Below is a small trained network, with its code and all its weights. Each question gives an input and a target symbol and asks what happens when units are switched off, that is, made to give their printed mean instead of their output.

import numpy as np


def w(rows, s, z=0):
    codes = np.array(rows[::2]) - 128.0
    scale = np.full(codes.shape[1], s)
    scale[-1] = z or s
    return codes * scale


def norm(h):
    return h / np.sqrt((h * h).mean(-1, keepdims=True) + 1e-5)


def f(y):
    return y / 2 * (1 + np.tanh(0.7978845608 * (y + 0.044715 * y**3)))


def softmax(a):
    e = np.exp(a - a.max(-1, keepdims=True))
    return e / e.sum(-1, keepdims=True)


def log_softmax(a):
    a = a - a.max(-1, keepdims=True)
    return a - np.log(np.exp(a).sum(-1, keepdims=True))


def net(x, mask):
    ids = ['ΞΠΣβγδεζηθτφω'.index(c) for c in x.split()]
    T = len(ids)
    res = E[ids] + P[:T]
    u = 0
    for l in range(3):
        q, k, v = (norm(res) @ M[l].T for M in (Q, K, V))
        z = softmax(np.where(np.tri(T) > 0, q @ k.T / 4**0.5, -1e9)) @ v
        res = res + np.where(mask[u], z, O[l][:, -1]) @ O[l][:, :-1]
        u += 1
        y = f(norm(res) @ A[l][:, :-1].T + A[l][:, -1])
        res = res + np.where(mask[u : u + 4], y, B[l][:, -1]) @ B[l][:, :-1]
        u += 4
    return log_softmax(norm(res)[-1] @ U[:, :-1].T + U[:, -1])


Q, K, V, O, A, B = {}, {}, {}, {}, {}, {}
E = w([
[157,102,167,122,139,127,149],'Ξ',
[143,149,142,116,122,137,165],'Π',
[147,126,154,62,112,154,111],'Σ',
[167,159,158,141,105,165,142],'β',
[69,70,204,91,148,137,147],'γ',
[115,158,93,110,122,4,197],'δ',
[91,58,106,80,190,210,171],'ε',
[67,165,199,122,152,84,133],'ζ',
[150,99,140,98,140,130,157],'η',
[114,128,140,180,190,120,109],'θ',
[98,157,123,125,122,93,142],'τ',
[159,169,177,110,148,55,145],'φ',
[129,160,133,111,136,167,101],'ω',
],0.022)
P = w([
[171,2,57,164,104,124,50],'0',
[53,176,130,137,158,157,200],'1',
[95,181,135,131,139,168,201],'2',
[178,182,161,105,117,185,206],'3',
[148,105,172,159,206,94,216],'4',
[223,142,136,166,160,167,201],'5',
[171,139,146,61,163,113,163],'6',
[196,132,154,86,159,150,140],'7',
[124,147,143,126,130,146,117],'8',
[93,104,145,144,90,126,105],'9',
],0.0061)
Q[0] = w([
[136,56,80,174,102,210,86],'L0H0',
[201,197,189,61,220,140,253],'L0H0',
[64,137,244,110,8,50,142],'L0H0',
[190,178,238,62,98,143,172],'L0H0',
],0.0056)
K[0] = w([
[84,101,42,164,91,200,194],'L0H0',
[189,36,11,189,43,65,77],'L0H0',
[83,127,195,89,170,123,101],'L0H0',
[176,96,212,212,67,15,2],'L0H0',
],0.0055)
V[0] = w([
[127,170,79,131,163,219,200],'L0H0',
[50,176,198,68,109,152,2],'L0H0',
[249,77,182,123,66,173,196],'L0H0',
[165,183,42,125,55,205,87],'L0H0',
],0.0057)
O[0] = w([
[128,147,58,128,132,162,217,132],'L0H0',
[141,2,94,128,169,149,121,11],'L0H0',
[136,171,121,105,100,145,186,255],'L0H0',
[145,146,132,61,165,57,88,30],'L0H0',
],0.0092,0.0044)
A[0] = w([
[28,108,5,121,241,125,155,174],'L0N0',
[137,160,44,199,190,2,170,116],'L0N1',
[5,65,150,59,128,180,170,253],'L0N2',
[149,133,170,161,74,170,183,51],'L0N3',
],0.0056,0.0028)
B[0] = w([
[212,155,101,57,138,168,168,180],'L0N0',
[61,93,140,61,55,139,174,140],'L0N1',
[131,128,104,156,254,148,157,255],'L0N2',
[74,13,80,96,204,108,67,174],'L0N3',
],0.0097,0.006)
Q[1] = w([
[151,106,6,154,143,52,123],'L1H0',
[156,125,3,110,97,76,76],'L1H0',
[149,89,202,101,69,76,49],'L1H0',
[84,125,40,122,208,185,162],'L1H0',
],0.0055)
K[1] = w([
[103,196,90,104,127,156,192],'L1H0',
[128,162,115,107,151,181,254],'L1H0',
[117,203,148,185,101,148,108],'L1H0',
[141,111,148,150,103,175,130],'L1H0',
],0.0088)
V[1] = w([
[124,124,152,150,253,154,1],'L1H0',
[78,157,175,150,105,130,63],'L1H0',
[187,182,117,143,128,122,116],'L1H0',
[154,153,103,186,153,121,202],'L1H0',
],0.0078)
O[1] = w([
[97,107,114,141,151,51,119,142],'L1H0',
[178,199,182,94,218,72,250,3],'L1H0',
[107,112,167,80,122,112,99,79],'L1H0',
[36,112,147,152,97,137,98,207],'L1H0',
],0.011,0.003)
A[1] = w([
[182,150,149,102,147,80,78,230],'L1N0',
[107,156,173,156,149,90,171,5],'L1N1',
[121,119,84,254,171,63,70,76],'L1N2',
[52,167,169,105,235,102,104,81],'L1N3',
],0.0076,0.0015)
B[1] = w([
[168,97,160,153,68,85,146,131],'L1N0',
[153,123,214,123,131,110,100,170],'L1N1',
[189,196,80,114,79,113,110,186],'L1N2',
[2,173,156,156,113,62,43,253],'L1N3',
],0.0089,0.0031)
Q[2] = w([
[176,85,80,98,122,115,162],'L2H0',
[154,138,2,107,130,185,165],'L2H0',
[98,87,98,95,135,101,19],'L2H0',
[156,85,35,52,125,127,153],'L2H0',
],0.0073)
K[2] = w([
[146,167,143,138,107,229,180],'L2H0',
[138,13,94,27,232,253,179],'L2H0',
[16,202,79,149,144,107,207],'L2H0',
[11,212,10,52,210,236,187],'L2H0',
],0.0051)
V[2] = w([
[111,199,222,134,57,133,63],'L2H0',
[173,221,254,22,181,152,134],'L2H0',
[164,161,141,196,133,47,225],'L2H0',
[50,253,106,124,194,106,175],'L2H0',
],0.0063)
O[2] = w([
[75,31,69,254,48,197,196,31],'L2H0',
[129,184,181,170,118,156,247,222],'L2H0',
[123,131,46,162,211,172,156,78],'L2H0',
[175,182,104,172,67,58,141,253],'L2H0',
],0.008,0.0021)
A[2] = w([
[106,140,205,223,82,3,56,4],'L2N0',
[149,79,35,137,223,199,122,189],'L2N1',
[177,51,152,158,150,46,97,105],'L2N2',
[171,153,117,112,216,157,187,70],'L2N3',
],0.0056,0.0036)
B[2] = w([
[131,245,131,130,84,146,126,162],'L2N0',
[173,170,88,131,93,151,246,252],'L2N1',
[113,161,142,154,55,145,109,138],'L2N2',
[137,155,49,103,182,135,111,193],'L2N3',
],0.011,0.0034)
U = w([
[71,95,131,46,29,64,249,104],'Ξ',
[170,150,151,107,164,109,99,77],'Π',
[59,202,136,208,149,81,95,254],'Σ',
[35,48,175,179,255,125,173,207],'β',
[75,96,127,90,119,161,64,204],'γ',
[148,141,118,153,132,37,197,45],'δ',
[151,160,78,79,220,208,199,163],'ε',
[125,133,189,185,99,92,210,159],'ζ',
[143,193,148,167,71,190,177,107],'η',
[148,120,108,98,130,103,93,39],'θ',
[155,147,83,103,132,70,101,79],'τ',
[117,107,155,134,74,204,104,57],'φ',
[177,155,50,194,168,96,107,37],'ω',
],0.0079,0.0019)

Each question gives the input, a string of symbols that net reads in full, and the target symbol t.
The units are the heads (4 rows each of Q, K, V and O) and the neurons (one row each of A and B). Each row of codes is followed by its name. A weight is (code - 128) times the scale printed after its matrix; where a second scale follows, it is the last column's (O, A, B and U).
mask holds one flag per unit, layer by layer, with each layer's heads first. A switched-off unit (its flag False) gives its mean, the last column of its rows in O or B, instead of its output. The means were averaged over made-up inputs and are rounded, as every weight is.
A unit's drop is (log p(t) with every unit on - log p(t) with that unit switched off) / (log p(t) with every unit on - log p(t) with every unit switched off).
The circuit of an input: a set's keep is (log p(t) with only the set's units on - log p(t) with every unit switched off) / (log p(t) with every unit on - log p(t) with every unit switched off). Starting from the 12 units with the biggest drops (on a tie, the unit counted first), units are removed one at a time, each time the one whose removal leaves the highest keep (on an exact tie, the one counted first), for as long as the keep stays at least 0.8.
units of the circuit, in order: the units of the circuit, biggest drop first
most important unit: the unit with the biggest drop
k most important neurons: the k neurons with the biggest drops, biggest first
k most important neurons of layer l: the k neurons of layer l with the biggest drops, biggest first
input ε γ Ξ Ξ, target γ: units of the circuit, in order -> [L1H0; L2H0]
input ζ ζ Ξ Π β γ Σ η Π, target ω: 3 most important neurons -> [L1N2; L0N0; L2N1]
input ε η θ Π Ξ Π, target γ: units of the circuit, in order -> [L1H0; L2H0]
input ε Σ β Σ Π, target γ: units of the circuit, in order -> [L1H0; L2H0; L0H0]
input δ Π τ ε β τ ω φ Π, target ζ: 2 most important neurons -> [L0N2; L0N0]
input ε γ ε Π ω ω η, target γ: most important unit -> L1H0
input φ ω η ζ φ Ξ ω Π, target β: units of the circuit, in order -> [L0H0; L0N3; L1H0]
input δ ζ ε η, target ζ: 2 most important neurons -> [L0N2; L0N1]
input θ η φ δ ε δ Π Σ Π, target Σ: units of the circuit, in order -> [L0H0; L1H0; L1N3]
input ε ε γ Σ, target γ: units of the circuit, in order -> [L2H0; L1H0; L0H0]
input Π δ ε Π Ξ η, target η: units of the circuit, in order -> [L0H0; L1H0]
input θ ω Ξ, target Σ: units of the circuit, in order -> [L1H0; L1N3]
input η θ ζ ε ε Π ω Π ω, target φ: units of the circuit, in order -> [L1H0; L0N2; L2H0]
input ζ Ξ ω γ Π, target ω: most important unit -> L0H0
input Ξ ε η η Σ δ ω τ τ, target ε: 4 most important neurons -> [L0N2; L0N3; L0N0; L1N3]
input Π ζ ε Π ω β Π θ, target η: units of the circuit, in order -> [L0H0; L0N2; L1H0]
input Ξ ω η ω θ Ξ β, target ε: 3 most important neurons of layer 0 -> [L0N2; L0N3; L0N0]
input Ξ β Π, target ε: 2 most important neurons -> [L0N2; L0N3]
input ζ γ Π ε Σ, target ω: 2 most important neurons of layer 2 -> [L2N1; L2N2]
input ε ε γ γ Ξ Π ω δ θ, target γ: 3 most important neurons -> [L0N2; L0N1; L0N0]
input Ξ θ ε θ, target ε: 4 most important neurons -> [L0N2; L0N3; L0N0; L2N1]
input φ φ φ ε ε φ η ε Π Ξ, target β: units of the circuit, in order -> [L0N3]
input θ δ β, target Σ: 2 most important neurons -> [L1N3; L0N3]
input ε φ ε φ ε Π Π δ, target Ξ: 2 most important neurons of layer 0 -> [L0N1; L0N2]
input η Σ γ ε ε θ φ Ξ, target φ: 2 most important neurons -> [L0N3; L1N3]
input Ξ δ φ γ Ξ Π θ, target ε: 3 most important neurons -> [L0N2; L0N3; L0N0]
input φ ε ω η, target β: most important unit -> L0H0
